Each row was made from one path, in order. Every step used is in the known rows, and no mark comes twice. Write each row's path.
Each row is shifted at random along 4 fixed directions that mean nothing.
Known rows:
B -> W -> Q -> T -> N -> D -> E: [-229   61  152  304  -59 -151  150   10 -285  -69  123   21 -440   75
  183  190   -1 -423 -205 -241   49 -109 -271   74  174  338   92  202
  517 -320   66  252 -188  104   26 -102   12 -190 -225  190  376  172]
N -> D -> M -> T -> W: [ 182  241   65  107 -125  -15  130  -29 -291 -148  318  269  -62 -227
  547   -2 -287   29   81 -248  -82  -44 -246  -69  210  354  -99  -30
   70 -224 -197   -1   38 -107 -274 -176   21 -277   72 -424  200  106]
M -> D -> E -> T -> W: [ -55  -72   99  171  149  129  -98   98  -83 -136   24  -75 -273 -204
  348   37  -84   56  144  -48  135  171 -118  -35  212  102   -4  -58
  321 -161   77  134 -117  117 -323   12  -83   51  -29  224  -65  -13]
N -> D -> M -> T -> W -> Q -> B: [-251   97   88  135   86   40 -117   23 -211 -146  192   65 -340   91
  194  216   55 -186 -166 -180   24   -9   -2  -86  102  242  180   73
  376 -326  190  212  -13  132 -215   -1  101 -264 -120  207   98   94]
M -> T -> N -> W: [  19  -23 -109  232   19 -117  181   51 -107    4  -36 -116 -335 -121
  161 -160  134 -177  -64   -1  234   59 -161  -17  228  113    5  106
  540 -352  -74  152 -453 -222 -196  -98   69 -148   56  375   42  -36]
M -> D -> W -> N -> T -> E -> Q -> B: [-113 -464   17  230   38   15 -258  114   27  -79  109 -164 -488 -178
  598   22   77  217  221   31  296  375 -160  -28  392    3 -123  -18
  598 -109  179  139 -184  125 -466   22 -130  347  215  374 -386 -117]
N -> B -> W -> M -> T: [-197  114  270  338  233  -19   67   -8 -420 -109  276   11 -532  166
  258  196 -161   61  -60 -239   65  115 -119  -12  279  415  128  173
  564 -311   29  -30   92  341 -270  150 -142  -67 -265   56  -12  166]
W -> Q -> T -> B: [-220 -242   51 -102  111  173 -504  -66   -5 -147   39  -64 -287  -66
  396  264   91  143  193   56  167  180  149 -179  155  -58  199  -54
  198    7  409  235  -50  184 -356  112 -100  204   49  362 -359 -175]
D -> E -> B -> W -> Q -> T -> N: [-572   55  494   65  352  328 -447 -232 -350 -178  182  -76 -386   72
  236  636 -281   47  104 -216   55   78  117  -81  222  192  334  134
  282   23  566  140  338  777 -216  354 -194  230 -550  147 -125  186]
M -> D -> W -> N -> B -> T -> E: [   9 -147  142   69  -74  172 -177  107  -72 -142   59    1 -203 -213
  790   22 -287  323  423  -88   47  256 -206 -163  368  132 -160 -154
  253  -27   73   41   37  -45 -488  -79 -135  185  105  -45 -173  -56]
W -> Q -> T -> N -> D -> E: [ -70   13  152   96 -129  -42  -97 -118 -217 -109  285  137 -311 -176
  545  199 -118  -71   15 -250   22  -11 -228   -3  264  245    3   70
  248 -121  111  147    3   95 -217 -105  -55   28  -25 -161  121   92]
D -> E -> Q -> W -> M: [-369   -1  232   52  301  214 -225  -18  -78 -250   -9   -8 -270 -113
  -21  419  134 -368  -53  -49   35  -10  155   50 -195  -97  276  -30
 -106    1  451  436  -26  354   12  107    4  -99 -234  309   48 -105]
D -> W -> N -> B -> T -> M: [-175  -80  -36  134  -97  100    8   -8   66 -109 -226 -142 -261 -101
  287   28  -37 -314   58  -38   64   82 -164  -75   99   77   10  -87
  292 -112  136  262 -328 -195  -93 -121  122 -142 -134  338  154  -54]
Q -> T -> E -> B -> W -> N -> D -> M: [-527  367  475   -5  267  407 -309 -329 -451 -159  292   47 -239   32
  218  668 -503   23  -17 -359  -60 -122  211 -135  254  218  407  150
   88  -44  485   99  460  615 -252  280  -94   -8 -716 -187   14  293]
N -> B -> T -> E -> M -> W -> Q: [-146 -385   50  317   80 -117   95   55 -158 -124   91 -114 -449   21
  367   87   33  -63  125   81  303  274 -211   33  218  218  -44  123
  600 -218   -5   76 -280   87 -110    7 -135  119   99  252  -80  -60]
N -> W -> Q -> T -> M -> D -> E -> B: [ -73 -278   60  222  -94  -76    3   45 -119 -162  220   52 -376 -162
  502   78   33 -131   88  -61  154  188 -216   56  192  136  -72  -14
  328 -160   82  161 -169   -4 -157 -163  -35   78  145   80   43  -12]
N -> T -> W -> M -> D: [  61 -117  -17   49  -88   48  -95  -10  -78 -131  113   44 -284 -193
  646  -82  -88  140  177 -115  113  149 -136 -143  318  171   -9  -55
  279 -158    8   60 -133 -167 -410  -55  -85   19  163   16 -154 -101]
B -> T -> E -> Q -> W -> N: [ -79 -383  148  -55    6  101 -324  -78  -92 -159   72   51 -100 -288
  655  284 -139  151  546  112  240  231  -35  -48  178  -64  -57  -48
  -97  210  296  205  -53  221 -184   30 -265  439  227   -8 -277 -233]
D -> E -> B -> W: [ -70 -123  316  323  212  102  -86   69 -243 -179  167  -66 -357 -119
  482  245 -325  271  281 -120   42  248 -246   69  266  212  -80  -31
  292    9   49   -5  133  482 -337  161 -311  202 -180  -28 -170   46]
E -> M -> W -> Q -> B -> T: [  40 -467  -30  214   -3 -167   -1  209  -10 -226  -30   66 -256 -238
  428  -20  257 -215  376  224  235  404 -137   74 -110  -40 -173 -159
  -77   26  196  280 -367  -49   27 -177 -127  150  456  297  -67 -288]
T -> N -> W -> M -> D -> E: [-305  222  218   77  205  289 -149  -13 -119 -157    1  -87 -362  -84
  256  175 -156  -77 -116 -261   -2  -53   39 -128  196  138  261   10
  354 -250  258  207   31  127 -396  131   35 -196 -393  199   60   95]
Q -> B -> W -> N -> D -> E -> T -> M: [  46 -180  170  376 -240 -184  126  -70 -300 -101  340  114 -420 -205
  806  151 -361   15  188 -291   89  206 -458  148  400  417 -234   43
  335  -70  -54  -38  -21  159 -130 -171 -212  223   -5 -375  127  192]
T -> B -> W -> N -> D -> E -> Q: [ -13  -27   95  372 -120 -185  399  -49 -278 -125  131   48 -332 -119
  277  100  -73 -456  -42 -134   71   40 -329  184  116  252  -56   78
  229 -139  -75  177 -260  -25  125 -232  -75 -114 -100  -93  329  130]
M -> D -> W -> Q: [-188  359  275  172  264   77  127   52 -307 -243   98  158 -298  -23
  -24  141   96 -440 -151 -184 -110  -65   -1   11 -157  212  218  -56
  -13 -216  207  298   -7  214  -44   -9   32 -362 -204  165  352   83]
D -> W -> M -> T -> E -> Q: [-336  297  420  206  317  105  119 -224 -521 -258  353  177 -289   20
   25  430 -169 -328 -148 -236   -1  -73   -9   95   19  366  266  175
  117 -191  163   99  183  524   47  133  -59 -175 -384 -175  329  282]
D -> W -> Q -> B -> T -> M: [-142  -58  155  325 -119 -207  195  -16 -317 -205  202  190 -322   50
  369  194  -69 -414   13 -166  -16   37 -337  121   22  437  -69    0
  184 -173   36  164 -135  191  138 -163  -17 -155  -11  -49  439  156]
E -> T -> N -> B -> W -> M: [  35   46   14  162 -241 -115  399 -300 -299 -137   61  125 -163 -270
  329   62  -94 -528   85 -111   56   46 -189  113   61  156    7   10
 -174   -7   29  110 -310 -274  281 -315    5  -78  -72 -240  312   61]
M -> D -> E -> Q -> B -> T: [-193 -117  208  247  287   68 -192  162 -179 -170  167   12 -280  -90
  252  235  -69   79  204   49  103  200  -40    2  116   45  -26  -67
  162 -120  255  190   59  440 -341   89 -134  125    3  241 -121  -18]
W -> N -> D -> E -> Q -> B: [ -53 -124  101  164   19    5  -85  -23  -86 -142  162   28 -307 -280
  381  200   31 -116  106  -58   88  164  -97   91  100  -60  -28  -54
    9   30  235  251  -80  115 -196  -94  -88  119   36   27  -82  -73]
E -> M -> T -> B -> W: [-184   -1   86  281  252   -1   74  -39 -261 -137   88  -62 -341   -6
   60  138  -80 -145   -3   10  192  125   -3   -9  110  223  143   73
  332 -239  109   70 -170  257  -85   99  -93  -61 -180  225   -6   97]
E -> B -> W -> N -> T: [-130   14  215  311   84  -45  190 -202 -362  -74  147  -33 -435  -72
  256  160 -139 -186   70 -161  141  169 -163   97  253  223   58  137
  276  -53  113   53 -104  236  -33   36 -182  114 -253   22   17   93]
M -> T -> N -> D -> E -> Q -> W: [-159  248  160  288   98 -150  252  -95 -428  -64  334  150 -306  -86
  -20  206   25 -443 -262 -211   77 -149 -128  110   75  288   83  193
  246 -341   74  181 -114  192   98 -138   94 -238 -138  -69  350  251]
W -> N -> D -> M: [ 184 -117 -145 -101 -162  208 -211  100  309 -188 -241  -12  -51 -537
  606 -132   16  -29  305   40    2  170  -85 -112   25 -267  -91 -309
 -235  123  143  352 -273 -429 -404 -180   18  -40  208  147 -137 -362]
M -> W -> Q -> B -> T -> E: [-156 -209  136   74   78    3 -119  187 -202 -200    2   47 -197   37
  334  203  115  -66  272   94  128  195  -41  -55   30   85   59  -35
  128 -122  238  217 -126   51  -70  -74  -95   59  186  320  -11 -116]
N -> D -> W -> M -> T -> E: [ 129 -252  -50  -93 -130  232 -316  174  199 -207  -71  -16  -77 -395
  743  -57  -93  270  358   16   59  194 -128 -193  221  -96 -115 -215
   84    0   69  181 -106 -319 -509 -133  -51   63  294   65 -263 -270]

Write each row's path:
[  63 -135  -70  211 -196 -180  353  178  -90 -227   -9  181 -124 -254
  145  -39  300 -676   69  101   19   97 -175  166 -220 -108  -88 -134
 -271 -109   46  395 -417 -444  290 -494  132 -230  269  161  373 -160] : N -> B -> W -> M -> D -> E -> Q -> T
[-242 -117  293  279  122   75 -145 -113 -277  -96  267  -96 -480   39
  489  344 -341  141   41 -248  113  118 -197  -28  425  363   46  165
  651 -128  105   31  159  499 -335  163 -231  164 -312  -58 -129  156] : N -> D -> E -> T -> B -> W -> Q
[-686   84  442  180  529  307 -380  -32 -289 -172   55 -146 -455  202
   -9  572 -131  -97  -30 -130  127  105  181  -82   91  210  360  128
  452 -184  586  224  211  763 -209  385  -55   54 -527  457   -8  193] : D -> E -> Q -> B -> T -> M -> W -> N
[-102  -63  114  488 -195 -356  494  -73 -434 -145  358  200 -371   40
  265  212  -78 -581 -167 -219   57  -48 -408  269  102  453 -100  176
  272 -275 -123  150 -209  105  263 -280  -12 -226  -70 -233  547  256] : N -> D -> E -> Q -> B -> T -> W -> M
[ -36  -46  161   -6   55  176 -208  -82 -112 -144  155   43 -151 -299
  515  167 -156   89  251  -79  120  148  -69  -88  233   45    1    4
  116   11  160  146   45   86 -330   -4 -106  138   45  -96 -145  -64] : M -> T -> W -> N -> D -> E -> Q
[-441  297  247  -80  142  377 -379 -172 -195 -134   51   11 -147   31
  261  460 -337  -53   18 -272  -79 -115  198 -246  157  140  309    0
   61  -86  477  244  246  312 -322  164   67 -184 -494   56   28  118] : Q -> B -> T -> W -> N -> D -> M
[ -83 -146    6  181  -14  -13  112  -30  -53 -188   73    5 -298 -215
  297   -6   65 -327  -19  -19  141   92 -171   28   95  103    6   -3
  255 -177   33  216 -280  -80  -69 -116   18  -88   62  142  118  -60] : N -> T -> E -> M -> D -> W -> Q
[-256   88  252  140  130  121  110  -24 -289 -262   27   90 -156  -37
  100  248  -50 -434   97  -41    2   55  -46   18  -59  152  147  -41
  -58  -94  250  245  -45  161   92  -83  -33 -126 -188  125  306   88] : M -> D -> E -> B -> T -> W -> Q
[-364  -42  221  100   73  227 -259 -112 -118 -120   55  -77 -316 -102
  360  383 -271  -72   85 -187   81   43  -13  -82  213  122  124    3
  215  -30  406  205   62  313 -197   73  -55  102 -327   76  -25   95] : Q -> W -> N -> D -> E -> B -> T -> M
[-193 -160  -14   31 -100  121 -163  -89   20 -153  -85  -41 -186 -231
  330  171   11 -304  127    5   89   78  -13  -68   56  -85   83  -58
    8   19  337  333 -214  -71  -83  -94   35   -9  -62  243   -4 -106] : E -> B -> W -> Q -> T -> N -> D -> M
[-238  282  284   36  123   49    5 -376 -511 -131  466  268 -245 -146
  279  335 -190 -213  -43 -262   70 -113  135  -43  159  237  248  148
  -66 -129  301  110  157  312 -107   44  -33  -58 -205 -343  134  186] : E -> Q -> T -> N -> W -> M -> D
[-756  375  502 -237  643  598 -747 -429 -402 -101  291  -75 -323  146
   11  772 -271  250  -33 -228   90  -41  614 -370  207   82  659  176
  224  -61  825  109  568  821 -461  569  -16  116 -658  147 -412  153] : E -> Q -> T -> M -> W -> N -> B
[-184  128  249  279  166  -63  127   33 -337 -220  309  160 -384  -61
  125  275   65 -363 -158 -207  -11   45  -63  112  -82  227  107   30
   60 -201  211  213   28  245   43  -89    2 -220 -111  -62  236  121] : N -> D -> E -> M -> W -> Q -> B
[ -44   41   81 -125   42  263 -194 -142  -40 -211   71   95    8 -406
  418  176 -136  -50  229   16   70   78   56  -98   94 -118   86  -68
 -186   42  211  218    1  -59 -285  -39  -15   38   23 -100  -72 -120] : W -> N -> D -> M -> T -> E -> Q
